Below is a small trained network, with its code and all its weights. Each question gives an input and a target symbol and asks what happens when units are switched off, that is, made to give their printed mean instead of their output.

import numpy as np


def w(rows, s, z=0):
    codes = np.array(rows[::2]) - 128.0
    scale = np.full(codes.shape[1], s)
    scale[-1] = z or s
    return codes * scale


def softmax(a):
    e = np.exp(a - a.max(-1, keepdims=True))
    return e / e.sum(-1, keepdims=True)


def log_softmax(a):
    a = a - a.max(-1, keepdims=True)
    return a - np.log(np.exp(a).sum(-1, keepdims=True))


def net(x, mask):
    ids = ['ΔΛΣΦβγεζημξπ'.index(c) for c in x.split()]
    T = len(ids)
    res = E[ids] + P[:T]
    u = 0
    for l in range(3):
        r = res
        for j in range(2):
            rows = slice(3 * j, 3 * j + 3)
            q, k, v = (r @ M[l][rows].T for M in (Q, K, V))
            z = softmax(np.where(np.tri(T) > 0, q @ k.T / 3**0.5, -1e9)) @ v
            o = O[l][rows]
            res = res + np.where(mask[u + j], z, o[:, -1]) @ o[:, :-1]
        u += 2
    return log_softmax(res[-1] @ U[:, :-1].T + U[:, -1])


Q, K, V, O = {}, {}, {}, {}
E = w([
[150,122,163],'Δ',
[3,246,116],'Λ',
[140,130,144],'Σ',
[140,140,152],'Φ',
[121,153,180],'β',
[137,132,149],'γ',
[134,136,175],'ε',
[159,95,185],'ζ',
[121,98,109],'η',
[120,105,106],'μ',
[83,50,148],'ξ',
[125,90,44],'π',
],0.017)
P = w([
[254,186,233],'0',
[152,96,182],'1',
[122,109,179],'2',
[101,126,166],'3',
[79,143,147],'4',
[70,151,133],'5',
[53,158,127],'6',
[55,152,115],'7',
[46,149,106],'8',
[48,143,92],'9',
[51,136,70],'10',
[66,133,75],'11',
[92,129,92],'12',
],0.0073)
Q[0] = w([
[44,124,6],'L0H0',
[128,92,138],'L0H0',
[209,125,241],'L0H0',
[143,174,110],'L0H1',
[73,153,145],'L0H1',
[83,233,116],'L0H1',
],0.014)
K[0] = w([
[121,4,47],'L0H0',
[99,190,122],'L0H0',
[119,185,160],'L0H0',
[163,151,136],'L0H1',
[88,160,189],'L0H1',
[112,195,146],'L0H1',
],0.016)
V[0] = w([
[139,124,180],'L0H0',
[167,164,129],'L0H0',
[158,104,232],'L0H0',
[71,151,75],'L0H1',
[104,250,66],'L0H1',
[162,120,204],'L0H1',
],0.011)
O[0] = w([
[81,145,130,193],'L0H0',
[100,169,36,119],'L0H0',
[114,243,194,254],'L0H0',
[93,109,76,86],'L0H1',
[103,160,3,51],'L0H1',
[126,188,219,223],'L0H1',
],0.0062,0.0044)
Q[1] = w([
[114,254,225],'L1H0',
[171,89,94],'L1H0',
[173,81,108],'L1H0',
[155,99,130],'L1H1',
[200,117,32],'L1H1',
[224,69,100],'L1H1',
],0.0095)
K[1] = w([
[25,134,119],'L1H0',
[240,133,126],'L1H0',
[178,110,136],'L1H0',
[166,117,152],'L1H1',
[86,22,149],'L1H1',
[4,167,93],'L1H1',
],0.012)
V[1] = w([
[255,109,130],'L1H0',
[113,180,111],'L1H0',
[75,214,168],'L1H0',
[93,105,87],'L1H1',
[97,146,94],'L1H1',
[156,212,175],'L1H1',
],0.0071)
O[1] = w([
[94,253,99,86],'L1H0',
[129,146,37,147],'L1H0',
[40,120,30,223],'L1H0',
[136,200,159,58],'L1H1',
[89,158,167,98],'L1H1',
[53,141,10,253],'L1H1',
],0.0042,0.014)
Q[2] = w([
[185,150,127],'L2H0',
[196,134,96],'L2H0',
[146,174,104],'L2H0',
[92,111,143],'L2H1',
[168,212,130],'L2H1',
[250,210,85],'L2H1',
],0.015)
K[2] = w([
[116,190,159],'L2H0',
[174,167,177],'L2H0',
[175,161,228],'L2H0',
[106,140,98],'L2H1',
[160,103,150],'L2H1',
[212,189,246],'L2H1',
],0.013)
V[2] = w([
[156,140,49],'L2H0',
[187,119,130],'L2H0',
[82,252,160],'L2H0',
[184,123,160],'L2H1',
[39,135,155],'L2H1',
[107,84,200],'L2H1',
],0.011)
O[2] = w([
[123,105,33,159],'L2H0',
[119,87,95,57],'L2H0',
[177,230,136,146],'L2H0',
[40,130,19,8],'L2H1',
[73,238,230,222],'L2H1',
[1,160,160,66],'L2H1',
],0.0085,0.016)
U = w([
[144,123,158,116],'Δ',
[140,98,118,148],'Λ',
[151,147,116,170],'Σ',
[165,127,119,48],'Φ',
[175,29,83,250],'β',
[223,98,113,122],'γ',
[171,132,119,32],'ε',
[163,93,126,154],'ζ',
[117,28,253,96],'η',
[166,83,138,47],'μ',
[196,107,105,108],'ξ',
[173,160,29,110],'π',
],0.0063,0.012)

Each question gives the input, a string of symbols that net reads in full, and the target symbol t.
The units are the heads (3 rows each of Q, K, V and O). Each row of codes is followed by its name. A weight is (code - 128) times the scale printed after its matrix; where a second scale follows, it is the last column's (O and U).
mask holds one flag per head, layer by layer. A switched-off head (its flag False) gives its mean, the last column of its rows in O, instead of its output. The means were averaged over made-up inputs and are rounded, as every weight is.
A unit's drop is (log p(t) with every unit on - log p(t) with that unit switched off) / (log p(t) with every unit on - log p(t) with every unit switched off).
The circuit of an input: a set's keep is (log p(t) with only the set's units on - log p(t) with every unit switched off) / (log p(t) with every unit on - log p(t) with every unit switched off). Starting from all 6 units, units are removed one at a time, each time the one whose removal leaves the highest keep (on an exact tie, the one counted first), for as long as the keep stays at least 0.8.
units of the circuit, in order: the units of the circuit, biggest drop first
most important unit: the unit with the biggest drop
which heads matter: for each layer, one digit per head in row order, 1 if its drop is at least 0.15 and else 0, layers parted by /
input Σ ε ε Δ π γ ζ ε ξ ξ ε, target η: which heads matter	11 / 01 / 10
input ε μ π ε ζ ε ε Λ ε ε η, target γ: which heads matter	01 / 00 / 01
input Δ η π ξ ε π ε ζ, target β: which heads matter	11 / 10 / 11
input Σ γ ε ε ξ Δ μ Λ ξ ζ, target γ: units of the circuit, in order	[L0H1, L2H1]
input ξ ε β ξ ζ Σ π Δ μ π Σ, target β: most important unit	L0H0
input Δ π η, target β: which heads matter	11 / 00 / 11
input ζ ξ Σ π Δ, target β: units of the circuit, in order	[L2H1, L2H0]
input ε ξ Δ γ ε Φ γ ξ π ε ξ, target β: which heads matter	10 / 10 / 11
input ξ β ζ ξ γ, target η: units of the circuit, in order	[L2H0, L0H1]
input ε ε β β ε ε ξ ε ε ξ, target η: which heads matter	00 / 00 / 11
input η ζ ζ Δ Σ Δ μ Δ ξ ξ π η, target β: units of the circuit, in order	[L0H0, L2H0]
input π π Λ β, target β: units of the circuit, in order	[L0H0, L2H0]
input ε π Δ Σ, target β: units of the circuit, in order	[L2H0, L2H1]
input ε Σ ε ε μ ε ε ε ε ξ ζ, target η: most important unit	L2H0
input ξ π ε Δ ξ ξ ζ γ, target η: units of the circuit, in order	[L1H1, L2H0, L0H1]
input ξ ε Φ Δ π ζ Δ, target β: units of the circuit, in order	[L0H0, L2H0]
input ε ε ε Δ Δ ξ ζ π ξ ξ Λ η Φ, target γ: which heads matter	01 / 10 / 01
input ε ε ζ ξ γ ζ ε ξ Δ ε π ε ε, target β: units of the circuit, in order	[L0H0, L2H0, L2H1]
input ξ ζ π ξ ε ε ε ε ξ ε π, target β: which heads matter	11 / 00 / 11
input ξ Σ ξ Φ, target η: which heads matter	01 / 00 / 10
input ζ ζ Λ ε ε ζ ξ ε Δ ξ, target γ: units of the circuit, in order	[L0H1, L2H1, L2H0]
input γ ε ε ξ Δ, target η: most important unit	L0H1
input β π ξ Λ, target β: units of the circuit, in order	[L2H0, L0H0]
input ζ μ Δ Λ μ, target γ: which heads matter	01 / 00 / 01
input ε ε ξ ξ, target η: which heads matter	01 / 00 / 10
input ξ π Φ, target β: units of the circuit, in order	[L2H1, L2H0]
